Each row is followed by its group and then its class within the group.
 19.4  10.3 -25.4   2.1 -13.1  -5.0 -12.3 -30.9  -9.2  -6.4  18.3  30.1   6.8   8.3 -13.7  11.3  -4.2  -2.9   8.2   1.1 -10.2  30.5   5.2   5.4  22.3   0.0  -9.2   8.7  16.8 -10.6  -4.7  13.0 -35.3  17.5   9.2  13.0   0.7  20.0  -8.6  -2.0  -9.2   0.3   7.2  -4.6  17.0 -17.4   0.2  -8.7   7.2  -1.5  -5.9 -22.1   8.0  28.6  -1.1   5.3 -18.4  -9.8 -> C:<82>
-14.6  20.7 -12.6   8.6  -8.4  17.2  -4.7 -12.9   1.2  -2.2  23.5  14.3   5.5   9.6   0.6   8.8 -20.6 -28.4  15.6  -4.5  10.4  32.4  11.3  -6.0  14.7  12.8   7.3 -31.8 -24.0  -9.3  -4.4  31.9  -6.2   4.8   0.2 -17.8   3.6  16.7  -5.5  16.6  -5.8   0.0   9.0  -1.5  17.8 -16.5  -1.4 -28.0  11.8   9.5 -20.3 -19.0  -9.3   4.4 -10.8  -9.9   8.0  10.7 -> C:<74>
 -6.0  -4.3  -6.9  -2.5  -3.4  -8.5   8.3 -13.9   4.8  -6.0  -6.0   2.8  -5.1   2.8  12.9  -5.6  10.4   3.3  -7.3   7.3  -0.6 -15.1 -10.6  -1.8 -14.0   9.8   2.5  23.5  19.2   3.5   8.5 -13.4  16.5   3.4  -7.3  22.9   7.0  -1.2  -8.9  -1.7  -3.9   6.2   0.4  -9.8  14.7  -1.5  12.2  11.7  -0.5  -7.3   1.0 -14.2   8.8   9.3   2.2   2.7 -20.1  -7.9 -> T:<89>
-15.8   2.1 -20.0   4.2  -8.6   8.2  -0.3 -14.8  -4.0  -2.9  16.1   3.8   3.2  11.0  -1.3   4.8  -2.7   2.0   1.2  -5.5   2.6  -1.2   2.9 -12.2  -4.8   0.1  -9.3   5.4  -2.2  -7.2  -3.7   5.2  12.0  -1.0 -10.9   1.2   6.4   8.7 -13.7  -0.9 -12.6  -7.4 -11.7   0.1   8.5  10.2   0.9 -19.0  10.9   1.1 -20.7 -20.2   5.9  -3.1 -13.5   5.6   0.3  10.4 -> C:<82>
-10.3  31.9  70.4   3.4  -0.4  23.7  -9.1  27.6 -20.5  -9.3 -22.9  -0.5  -8.6   2.9 -22.9  -5.5 -13.2   6.9  -2.6 -23.6 -12.2 -43.6  -9.7  -2.3  -6.2 -30.6  -7.1 -18.7 -36.5  14.9  12.6   5.8  46.4  14.6  14.4 -14.4 -17.2 -16.0   0.5 -15.4  23.1   3.3  14.5   7.3 -27.9  -5.2  15.9 -33.8 -34.8  -6.6  23.2   9.3 -29.2 -27.0  -5.0 -11.9  26.7  12.5 -> H:<85>
 -3.9  23.1  32.9   7.3 -14.4  -0.9  -6.6  -8.7  -7.1  -7.6 -13.0  23.6  -7.4   5.8   7.7  -5.9  -2.8 -12.9   7.1   1.6 -15.1 -11.6  -9.3  12.1   9.9  -2.8   9.6   0.8 -29.9  14.9  33.5   7.9  -0.1  17.5  17.6   7.5 -12.1  -4.9   6.2   1.3  27.8   7.3  16.1  -3.2  -4.3 -13.3   9.5 -25.8 -25.4  -3.7  25.6   7.1 -26.3  -1.3  11.1  -3.1   2.6   1.4 -> T:<79>
-18.5  -4.0   9.1  -0.5 -10.6 -11.3   0.7 -32.8  10.5  -1.5   6.7  27.4   5.1  -1.0   1.0  -7.1   7.8   5.3   1.9   8.2 -20.9  16.0  -7.1  14.7  32.7  17.9  -8.5  13.9  -7.3  -8.2  23.7   5.1 -25.8  18.5  29.1  27.0  -7.0 -10.8   5.3   4.9   4.0   2.7  -1.4  -7.7  -9.3 -31.5  19.9  19.0   5.1  -1.3  33.9  -0.8 -17.9  25.9  18.2 -12.9  -6.0 -18.0 -> T:<89>
  6.3  18.1  58.6   0.9  -0.9  14.1 -13.6  17.3 -21.3   3.3 -18.2  13.2   2.2  11.2 -14.1 -17.7 -16.8  -6.6   3.8 -15.1  -1.0 -14.4  -6.9   8.7  11.6 -16.5 -12.6 -20.2 -31.3  15.7  15.9   7.9  -4.1   9.6  37.3 -12.9  -8.7  -7.8  31.6 -10.8  19.9 -11.4   8.9   9.6 -15.6 -11.2   8.2 -13.8 -23.3  -3.1  34.2  20.4 -33.5  -6.0   7.0  -7.3  30.0   7.9 -> H:<86>
 22.2 -10.8 -12.1  -0.9 -10.6   2.2 -12.2 -26.2  -1.9  12.9   7.4  35.5  16.7  13.6  10.8  -1.9  -0.9  -0.1   0.6  11.1 -20.8  49.6  25.0  20.5  36.8  24.3 -17.6 -12.2  -0.1   1.2   3.8  19.4 -57.9  12.8  27.3   5.4   1.6  -0.4   8.4  10.7   0.0 -15.6   1.0   0.2   6.2 -21.6  -5.5  11.2   4.8   9.7   6.7  -1.2  -3.0  28.3  10.9  -0.3   7.9   9.4 -> C:<74>
  3.1  27.7  20.3   3.3 -10.4   9.2 -13.7  -9.4 -11.6  -9.7  21.2  15.6  -5.0  -8.5  10.4  -6.3 -15.1 -10.2   7.0 -18.0  -0.9   5.2  -7.9  -3.6  13.5   8.8  14.6   2.9 -13.1   7.4   8.8  27.0   4.0  15.3   9.1  25.9   0.6   5.4  -4.8  -2.4  -8.9  22.0  27.1 -28.7   3.0  -8.8  25.1 -19.3  -2.3  -6.1  14.5  -1.9  -3.6  12.6   3.5  -2.7  -0.9   1.7 -> H:<86>
 -6.2  20.5  -2.5   8.9  -9.1  16.5 -15.6 -18.3 -13.3  -2.3  22.4  18.0   3.0  10.7   7.4  10.5 -16.0  -8.0  13.0  -7.4 -10.8  25.6   4.5   4.0   8.8  -1.7  10.8 -16.3 -12.6  -1.0  12.7  29.1  -7.2   2.9   2.5 -10.2  -1.8  17.3 -13.6  11.3  -1.8  -3.5  18.4  -9.3  14.6  -0.9  -4.6 -42.3   8.2  11.3  -9.0 -16.5  -9.0  15.3  -9.4   5.3  -1.3  18.9 -> C:<74>
 -1.0  16.9   6.1  13.1  -6.6  17.8 -13.7 -18.0  -9.8   2.1  16.2  15.7   7.7  10.8   3.5  13.4 -10.4 -14.4  12.0  -6.7 -20.0  25.1   9.0   1.8  20.2   2.6  -4.7 -29.2 -25.0  -9.7  11.2  34.1 -14.3   8.3  16.2 -21.2   3.5   5.4  -1.3  11.4   7.0   9.4   5.1   4.4  -4.9 -17.0   5.9 -36.5  -0.3   7.4   2.9 -22.6 -18.8   2.2  -2.9  -7.3  17.7  19.7 -> C:<82>
 -5.0  10.2  -9.9   8.6 -12.5  -2.1  -9.6 -21.5  -1.4 -10.1  20.0  13.3  -8.9   9.3  15.1   4.0   0.8   1.0   4.2  -6.5   2.9  -0.6 -20.4  -4.4  12.3  12.0   4.8  16.0   0.8  -2.5   8.9   5.9   9.1   0.5   5.8  26.4   2.2  14.5 -17.3 -16.9  -9.1  12.6   9.8 -32.7   8.0  -0.1  15.9  -6.6   7.6   5.9   5.7 -10.6   9.8  10.4   4.0  11.0 -15.1  -6.8 -> H:<85>
 38.4  24.5  32.2  18.4 -17.3   2.0  -1.3 -18.2   1.3  -9.7   7.2  16.2  -1.3   2.5  11.1   8.4  -3.4 -17.3   8.4   0.6  -9.6  -6.5  -1.8   3.3  13.1  -2.4   0.7   9.5 -17.8  14.0  36.5  20.3  17.1  18.9  12.0   4.7 -17.2 -11.8  -6.8   8.0  23.5  19.9  21.7  -1.0   4.3 -25.8  14.0 -29.1 -17.7   2.3  39.4  -4.5 -18.1   3.6   1.3  -4.5   3.4   5.3 -> T:<89>
